Below are the code and all the weights of a small trained network. Each question names an input and a target symbol and asks about switching units off, where a switched-off unit gives its printed mean instead of its output.

import numpy as np


def w(rows, s, z=0):
    codes = np.array(rows[::2]) - 128.0
    scale = np.full(codes.shape[1], s)
    scale[-1] = z or s
    return codes * scale


def softmax(a):
    e = np.exp(a - a.max(-1, keepdims=True))
    return e / e.sum(-1, keepdims=True)


def log_softmax(a):
    a = a - a.max(-1, keepdims=True)
    return a - np.log(np.exp(a).sum(-1, keepdims=True))


def net(x, mask):
    ids = ['βγζηθμξπστφω'.index(c) for c in x.split()]
    T = len(ids)
    res = E[ids] + P[:T]
    u = 0
    for l in range(2):
        r = res
        for j in range(3):
            rows = slice(2 * j, 2 * j + 2)
            q, k, v = (r @ M[l][rows].T for M in (Q, K, V))
            z = softmax(np.where(np.tri(T) > 0, q @ k.T / 2**0.5, -1e9)) @ v
            o = O[l][rows]
            res = res + np.where(mask[u + j], z, o[:, -1]) @ o[:, :-1]
        u += 3
    return log_softmax(res[-1] @ U[:, :-1].T + U[:, -1])


Q, K, V, O = {}, {}, {}, {}
E = w([
[141,106,81,130,151],'β',
[79,75,1,103,117],'γ',
[130,121,138,161,153],'ζ',
[127,112,138,173,143],'η',
[132,132,117,154,153],'θ',
[98,165,162,162,128],'μ',
[136,155,134,163,157],'ξ',
[131,110,125,149,146],'π',
[106,108,169,172,123],'σ',
[88,82,120,168,109],'τ',
[72,158,84,225,32],'φ',
[118,116,146,167,143],'ω',
],0.022)
P = w([
[7,14,247,81,160],'0',
[135,62,160,196,159],'1',
[144,111,142,185,154],'2',
[129,153,145,149,158],'3',
[127,178,137,135,163],'4',
[124,189,132,128,161],'5',
[116,198,127,127,157],'6',
],0.014)
Q[0] = w([
[167,159,53,142,113],'0.h0',
[130,128,111,214,133],'0.h0',
[115,208,203,145,127],'0.h1',
[92,123,67,110,110],'0.h1',
[224,118,41,48,81],'0.h2',
[28,111,139,158,5],'0.h2',
],0.011)
K[0] = w([
[152,152,74,151,81],'0.h0',
[112,161,188,247,77],'0.h0',
[84,122,198,96,148],'0.h1',
[107,95,71,132,104],'0.h1',
[146,59,77,51,156],'0.h2',
[2,50,143,145,205],'0.h2',
],0.0097)
V[0] = w([
[134,63,165,197,158],'0.h0',
[169,107,128,82,124],'0.h0',
[151,138,108,248,122],'0.h1',
[145,142,90,107,76],'0.h1',
[150,193,154,143,193],'0.h2',
[120,143,61,111,107],'0.h2',
],0.011)
O[0] = w([
[152,140,102,130,233,248],'0.h0',
[166,93,48,119,68,75],'0.h0',
[58,207,144,50,91,139],'0.h1',
[105,141,163,180,211,71],'0.h1',
[138,1,96,134,161,85],'0.h2',
[126,143,223,147,151,95],'0.h2',
],0.009,0.011)
Q[1] = w([
[151,67,88,254,155],'1.h0',
[214,67,156,94,121],'1.h0',
[85,233,109,137,207],'1.h1',
[221,50,87,124,114],'1.h1',
[100,231,212,102,124],'1.h2',
[71,129,145,201,229],'1.h2',
],0.0096)
K[1] = w([
[95,77,67,127,112],'1.h0',
[141,37,198,90,203],'1.h0',
[116,81,129,120,65],'1.h1',
[255,185,217,171,145],'1.h1',
[62,163,165,121,102],'1.h2',
[113,58,185,219,57],'1.h2',
],0.0093)
V[1] = w([
[92,106,191,72,148],'1.h0',
[176,162,172,2,205],'1.h0',
[83,196,179,75,90],'1.h1',
[128,49,158,43,131],'1.h1',
[172,229,159,106,105],'1.h2',
[88,194,68,72,56],'1.h2',
],0.011)
O[1] = w([
[175,165,4,169,95,120],'1.h0',
[31,192,45,181,68,115],'1.h0',
[106,97,139,216,141,41],'1.h1',
[252,47,108,87,180,164],'1.h1',
[230,160,2,215,104,5],'1.h2',
[118,58,89,110,32,62],'1.h2',
],0.0088,0.011)
U = w([
[139,126,153,154,132,38],'β',
[114,128,78,126,94,167],'γ',
[80,69,149,194,248,148],'ζ',
[170,98,106,150,124,118],'η',
[149,126,144,142,128,33],'θ',
[170,121,143,106,116,20],'μ',
[138,113,132,152,133,57],'ξ',
[192,170,100,174,171,47],'π',
[110,240,174,128,113,242],'σ',
[188,144,143,104,122,1],'τ',
[88,173,72,156,126,199],'φ',
[141,97,147,160,127,84],'ω',
],0.011,0.0078)

Each question gives the input, a string of symbols that net reads in full, and the target symbol t.
The units are the heads (2 rows each of Q, K, V and O). Each row of codes is followed by its name. A weight is (code - 128) times the scale printed after its matrix; where a second scale follows, it is the last column's (O and U).
mask holds one flag per head, layer by layer. A switched-off head (its flag False) gives its mean, the last column of its rows in O, instead of its output. The means were averaged over made-up inputs and are rounded, as every weight is.
A unit's drop is (log p(t) with every unit on - log p(t) with that unit switched off) / (log p(t) with every unit on - log p(t) with every unit switched off).
The circuit of an input: a set's keep is (log p(t) with only the set's units on - log p(t) with every unit switched off) / (log p(t) with every unit on - log p(t) with every unit switched off). Starting from all 6 units, units are removed one at a time, each time the one whose removal leaves the highest keep (on an exact tie, the one counted first), for as long as the keep stays at least 0.8.
circuit, biggest first: the units of the circuit, biggest drop first
most important unit: the unit with the biggest drop
which heads matter: for each layer, one digit per head in row order, 1 if its drop is at least 0.15 and else 0, layers parted by /
drop of u: that unit's drop, to one decimal
input γ φ τ, target π: circuit, biggest first -> (1.h2, 0.h2)
input θ σ μ, target ζ: circuit, biggest first -> (0.h2)
input τ φ ω, target η: which heads matter -> 011 / 001
input τ η φ σ γ τ, target η: which heads matter -> 111 / 101
input τ γ γ, target σ: which heads matter -> 111 / 000
input ξ β γ γ σ γ θ, target ζ: which heads matter -> 001 / 000
input φ τ τ η, target φ: circuit, biggest first -> (1.h2, 1.h1, 0.h2)
input τ β γ ξ τ β τ, target φ: which heads matter -> 111 / 001
input γ τ γ π γ ω, target ζ: which heads matter -> 101 / 000
input φ σ σ γ μ γ, target φ: which heads matter -> 111 / 011
input π ζ γ γ γ μ η, target ζ: which heads matter -> 001 / 001
input μ θ φ, target ζ: which heads matter -> 001 / 110
input τ ζ φ γ ζ ξ, target η: which heads matter -> 111 / 001
input γ γ ω γ τ γ η, target ζ: which heads matter -> 101 / 000
input τ ξ ξ φ γ γ γ, target η: most important unit -> 0.h0
input γ ω γ σ γ μ φ, target π: circuit, biggest first -> (1.h2, 0.h2, 0.h1)
input γ φ γ β, target π: circuit, biggest first -> (1.h2, 0.h2)
input β γ ω ξ, target ζ: drop of 0.h1 -> -0.1
input β β μ π γ τ σ, target ζ: drop of 1.h2 -> 0.1
input β τ φ, target τ: most important unit -> 1.h0
input γ τ τ μ, target ζ: drop of 0.h0 -> 0.1
